Below are the code and all the weights of a small trained network. Each question names an input and a class and asks about switching units off, where a switched-off unit gives its printed mean instead of its output.

import numpy as np


def w(rows, s, z=0):
    codes = np.array(rows[::2]) - 128.0
    scale = np.full(codes.shape[1], s)
    scale[-1] = z or s
    return codes * scale


def norm(h):
    return h / np.sqrt((h * h).mean(-1, keepdims=True) + 1e-5)


def f(y):
    return np.maximum(y, 0)


def log_softmax(a):
    a = a - a.max(-1, keepdims=True)
    return a - np.log(np.exp(a).sum(-1, keepdims=True))


def net(x, mask):
    res = np.array(x, float).reshape(1, 7) / 4 @ E
    u = 0
    for l in range(2):
        y = f(norm(res) @ A[l][:, :-1].T + A[l][:, -1])
        res = res + np.where(mask[u : u + 16], y, B[l][:, -1]) @ B[l][:, :-1]
        u += 16
    return log_softmax(norm(res)[-1] @ U[:, :-1].T + U[:, -1])


A, B = {}, {}
E = w([
[45,234,127,190],'x0',
[159,127,2,167],'x1',
[128,129,127,126],'x2',
[122,122,126,131],'x3',
[128,128,128,128],'x4',
[89,141,99,62],'x5',
[129,128,126,129],'x6',
],0.00078)
A[0] = w([
[161,113,71,176,251],'L0N0',
[54,161,53,16,160],'L0N1',
[134,179,59,171,154],'L0N2',
[185,106,155,218,2],'L0N3',
[166,131,192,76,112],'L0N4',
[96,149,180,50,15],'L0N5',
[59,121,78,59,42],'L0N6',
[121,199,198,104,86],'L0N7',
[178,38,143,127,252],'L0N8',
[83,125,86,4,47],'L0N9',
[144,38,122,121,86],'L0N10',
[162,84,139,97,46],'L0N11',
[142,153,56,99,62],'L0N12',
[198,137,73,103,124],'L0N13',
[86,104,108,93,60],'L0N14',
[83,192,122,234,245],'L0N15',
],0.0023,0.00084)
B[0] = w([
[94,99,190,135,233],'L0N0',
[224,120,185,231,220],'L0N1',
[66,78,169,115,206],'L0N2',
[229,168,212,209,158],'L0N3',
[67,76,103,149,182],'L0N4',
[107,59,170,190,165],'L0N5',
[244,157,166,249,164],'L0N6',
[83,67,110,127,170],'L0N7',
[101,191,141,90,252],'L0N8',
[229,170,171,230,183],'L0N9',
[131,187,136,62,187],'L0N10',
[104,177,105,74,164],'L0N11',
[81,76,147,182,171],'L0N12',
[40,62,150,142,194],'L0N13',
[171,188,133,135,141],'L0N14',
[168,126,138,38,235],'L0N15',
],0.002,0.0017)
A[1] = w([
[141,101,5,170,181],'L1N0',
[164,124,56,148,92],'L1N1',
[55,104,111,89,141],'L1N2',
[164,82,120,69,67],'L1N3',
[150,159,178,198,136],'L1N4',
[180,66,96,125,128],'L1N5',
[49,196,175,207,166],'L1N6',
[73,214,125,82,127],'L1N7',
[179,68,92,120,128],'L1N8',
[57,55,133,152,136],'L1N9',
[205,102,179,93,254],'L1N10',
[92,88,144,75,188],'L1N11',
[138,144,57,151,132],'L1N12',
[67,188,77,188,172],'L1N13',
[166,100,121,80,46],'L1N14',
[139,149,179,74,178],'L1N15',
],0.0024,0.001)
B[1] = w([
[60,76,248,162,174],'L1N0',
[116,129,207,153,143],'L1N1',
[226,138,113,180,158],'L1N2',
[104,215,102,73,156],'L1N3',
[201,145,70,127,202],'L1N4',
[86,198,159,92,167],'L1N5',
[175,88,65,58,223],'L1N6',
[175,97,41,62,157],'L1N7',
[73,196,162,65,165],'L1N8',
[92,61,58,221,180],'L1N9',
[105,193,35,175,250],'L1N10',
[107,128,53,162,188],'L1N11',
[128,114,214,140,142],'L1N12',
[128,122,186,27,170],'L1N13',
[108,198,107,65,145],'L1N14',
[104,86,48,198,197],'L1N15',
],0.0017,0.0021)
U = w([
[112,180,93,2,127],'0',
[125,116,84,165,255],'1',
[37,45,208,172,57],'2',
[215,184,169,181,33],'3',
],0.0082,0.0031)

Each question gives the input, the list of numbers given to net, and the class t.
The units are the neurons (one row each of A and B). Each row of codes is followed by its name. A weight is (code - 128) times the scale printed after its matrix; where a second scale follows, it is the last column's (A, B and U).
mask holds one flag per neuron, layer by layer. A switched-off neuron (its flag False) gives its mean, the last column of its row in B, instead of its output. The means were averaged over made-up inputs and are rounded, as every weight is.
A unit's drop is (log p(t) with every unit on - log p(t) with that unit switched off) / (log p(t) with every unit on - log p(t) with every unit switched off).
The circuit of an input: a set's keep is (log p(t) with only the set's units on - log p(t) with every unit switched off) / (log p(t) with every unit on - log p(t) with every unit switched off). Starting from the 12 units with the biggest drops (on a tie, the unit counted first), units are removed one at a time, each time the one whose removal leaves the highest keep (on an exact tie, the one counted first), for as long as the keep stays at least 0.8.
circuit, biggest first: the units of the circuit, biggest drop first
unit that matters most: the unit with the biggest drop
k most important neurons: the k neurons with the biggest drops, biggest first
drop when u is switched off: that unit's drop, to one decimal
input [-5,3,0,6,7,8,3], class 3: circuit, biggest first : (L0N9 L0N1 L0N6)
input [0,4,6,-1,7,-3,6], class 2: 2 most important neurons : (L0N2 L0N13)
input [-6,0,-2,-4,-7,8,6], class 3: circuit, biggest first : (L0N9 L0N1)
input [-6,2,-4,-3,-4,7,4], class 3: 3 most important neurons : (L0N9 L0N1 L0N6)
input [-8,-6,6,1,-1,-8,3], class 0: unit that matters most : L0N1
input [-5,4,-5,0,-2,1,-6], class 0: circuit, biggest first : (L1N8 L1N5)
input [6,7,5,-4,-8,5,-3], class 2: 3 most important neurons : (L1N0 L0N8 L0N10)
input [5,-5,7,-5,-2,6,-3], class 3: 3 most important neurons : (L0N1 L0N6 L0N13)
input [-6,8,6,-2,4,2,-1], class 2: 3 most important neurons : (L1N0 L0N15 L0N13)
input [-6,2,-1,-3,-1,-6,0], class 0: 2 most important neurons : (L0N1 L0N9)
input [5,7,-1,2,8,-1,-6], class 2: 2 most important neurons : (L0N8 L1N0)
input [0,8,4,-6,-1,-8,6], class 2: 2 most important neurons : (L1N0 L0N1)
input [8,-5,8,1,-6,3,2], class 0: 2 most important neurons : (L1N6 L1N7)
input [5,7,3,-1,-6,5,-4], class 2: 2 most important neurons : (L1N0 L0N8)
input [-4,4,0,-1,-8,-3,1], class 0: unit that matters most : L0N10
input [-4,6,8,1,-3,7,7], class 3: drop when L0N13 is switched off : -0.3
input [3,-4,-2,8,4,-1,-6], class 1: drop when L0N13 is switched off : 0.2
input [-5,6,1,-4,-3,6,-5], class 2: drop when L0N12 is switched off : 0.4
input [8,-4,-4,-3,4,5,3], class 0: drop when L1N10 is switched off : 0.1
